Below is a small trained network, with its code and all its weights. Each question gives an input and a class and asks what happens when units are switched off, that is, made to give their printed mean instead of their output.

import numpy as np


def w(rows, s, z=0):
    codes = np.array(rows[::2]) - 128.0
    scale = np.full(codes.shape[1], s)
    scale[-1] = z or s
    return codes * scale


def f(y):
    return np.maximum(y, 0)


def log_softmax(a):
    a = a - a.max(-1, keepdims=True)
    return a - np.log(np.exp(a).sum(-1, keepdims=True))


def net(x, mask):
    res = np.array(x, float).reshape(1, 5) / 4 @ E
    y = f(res @ A[0][:, :-1].T + A[0][:, -1])
    res = res + np.where(mask, y, B[0][:, -1]) @ B[0][:, :-1]
    return log_softmax(res[-1] @ U[:, :-1].T + U[:, -1])


A, B = {}, {}
E = w([
[122,149,252,115,220,144,71,168,197,69,126,76],'x0',
[188,99,72,73,180,167,96,95,244,146,189,186],'x1',
[79,227,92,45,223,55,155,123,109,95,114,178],'x2',
[126,127,125,124,128,136,124,131,125,121,127,128],'x3',
[128,128,130,135,131,127,139,126,137,128,124,128],'x4',
],0.014)
A[0] = w([
[33,187,174,178,133,75,171,180,29,98,62,40,112],'N1',
[175,124,105,65,198,164,114,134,236,168,208,204,95],'N2',
[97,212,83,70,217,72,177,95,110,59,132,172,34],'N3',
[139,53,157,178,91,173,71,142,173,174,149,89,1],'N4',
[70,232,110,64,212,46,141,143,116,95,126,199,81],'N5',
[118,172,195,160,105,63,146,139,56,59,96,114,87],'N6',
[149,61,185,204,49,207,87,181,163,167,167,37,26],'N7',
[166,140,90,99,192,142,58,82,235,125,204,193,108],'N8',
[66,153,186,154,88,77,159,159,74,105,68,72,96],'N9',
[105,125,33,99,82,112,193,101,50,205,120,202,142],'N10',
[149,154,94,85,157,190,122,93,117,142,175,165,101],'N11',
[123,162,180,121,121,90,101,112,150,131,182,102,54],'N12',
[114,119,226,133,194,160,89,138,187,81,129,68,133],'N13',
[102,226,114,101,203,48,128,131,108,61,113,175,73],'N14',
[159,144,23,156,61,88,172,102,82,175,132,180,139],'N15',
[124,169,87,100,184,93,172,120,148,103,157,169,48],'N16',
[117,173,250,112,235,90,53,219,179,62,132,55,137],'N17',
],0.013,0.009)
B[0] = w([
[54,40,186,81,227,140,187,179,97,69,41,214,250],'N1',
[60,20,186,83,223,95,179,199,100,90,42,220,222],'N2',
[165,168,191,182,38,142,86,146,99,98,146,69,229],'N3',
[172,102,156,165,42,219,67,175,86,187,141,63,172],'N4',
[215,133,165,169,34,211,60,139,102,156,174,73,245],'N5',
[133,100,134,137,203,132,170,160,75,36,73,187,201],'N6',
[217,170,187,210,32,203,51,178,56,114,203,104,202],'N7',
[103,91,154,102,228,98,180,193,73,85,31,231,221],'N8',
[87,32,163,57,202,143,134,198,123,130,59,187,212],'N9',
[57,226,27,178,148,70,200,49,208,168,178,78,236],'N10',
[136,90,115,117,177,113,168,154,116,84,98,164,168],'N11',
[132,126,97,175,157,126,134,128,140,98,145,150,145],'N12',
[69,191,61,68,117,79,200,57,200,155,176,14,206],'N13',
[218,134,194,176,33,194,48,160,47,176,165,62,224],'N14',
[70,194,87,137,159,59,179,35,203,143,182,92,224],'N15',
[149,78,171,105,93,153,104,144,136,156,156,97,183],'N16',
[39,238,11,131,160,28,179,16,243,173,200,59,252],'N17',
],0.011,0.035)
U = w([
[64,183,27,136,167,25,169,30,177,156,188,43,253],'0',
[90,31,213,97,239,76,148,192,82,149,48,187,18],'1',
[214,107,200,186,2,162,84,160,86,157,178,41,112],'2',
],0.0092,0.0053)

Each question gives the input, the list of numbers given to net, and the class t.
The units are the neurons (one row each of A and B). Each row of codes is followed by its name. A weight is (code - 128) times the scale printed after its matrix; where a second scale follows, it is the last column's (A, B and U).
mask holds one flag per neuron, in row order. A switched-off neuron (its flag False) gives its mean, the last column of its row in B, instead of its output. The means were averaged over made-up inputs and are rounded, as every weight is.
A unit's drop is (log p(t) with every unit on - log p(t) with that unit switched off) / (log p(t) with every unit on - log p(t) with every unit switched off).
most important unit: the unit with the biggest drop
k most important neurons: the k neurons with the biggest drops, biggest first
drop of u: that unit's drop, to one decimal
input [2,-5,-6,4,3], class 2: most important unit : N7
input [7,-1,8,5,-2], class 2: 3 most important neurons : [N14 N5 N3]
input [6,-6,-3,-2,2], class 0: 4 most important neurons : [N17 N13 N2 N8]
input [-5,-8,7,7,0], class 1: 2 most important neurons : [N1 N9]
input [4,-4,-4,2,4], class 0: 2 most important neurons : [N17 N13]
input [-3,6,-8,-5,6], class 2: 2 most important neurons : [N7 N4]
input [2,6,5,-5,3], class 1: 2 most important neurons : [N2 N8]
input [-5,8,-7,0,-3], class 1: 2 most important neurons : [N2 N8]
input [5,8,4,-5,5], class 1: drop of N8 : 1.9
input [5,-3,-4,1,-8], class 0: drop of N13 : 0.0
input [1,8,-7,2,-8], class 1: drop of N8 : 1.7
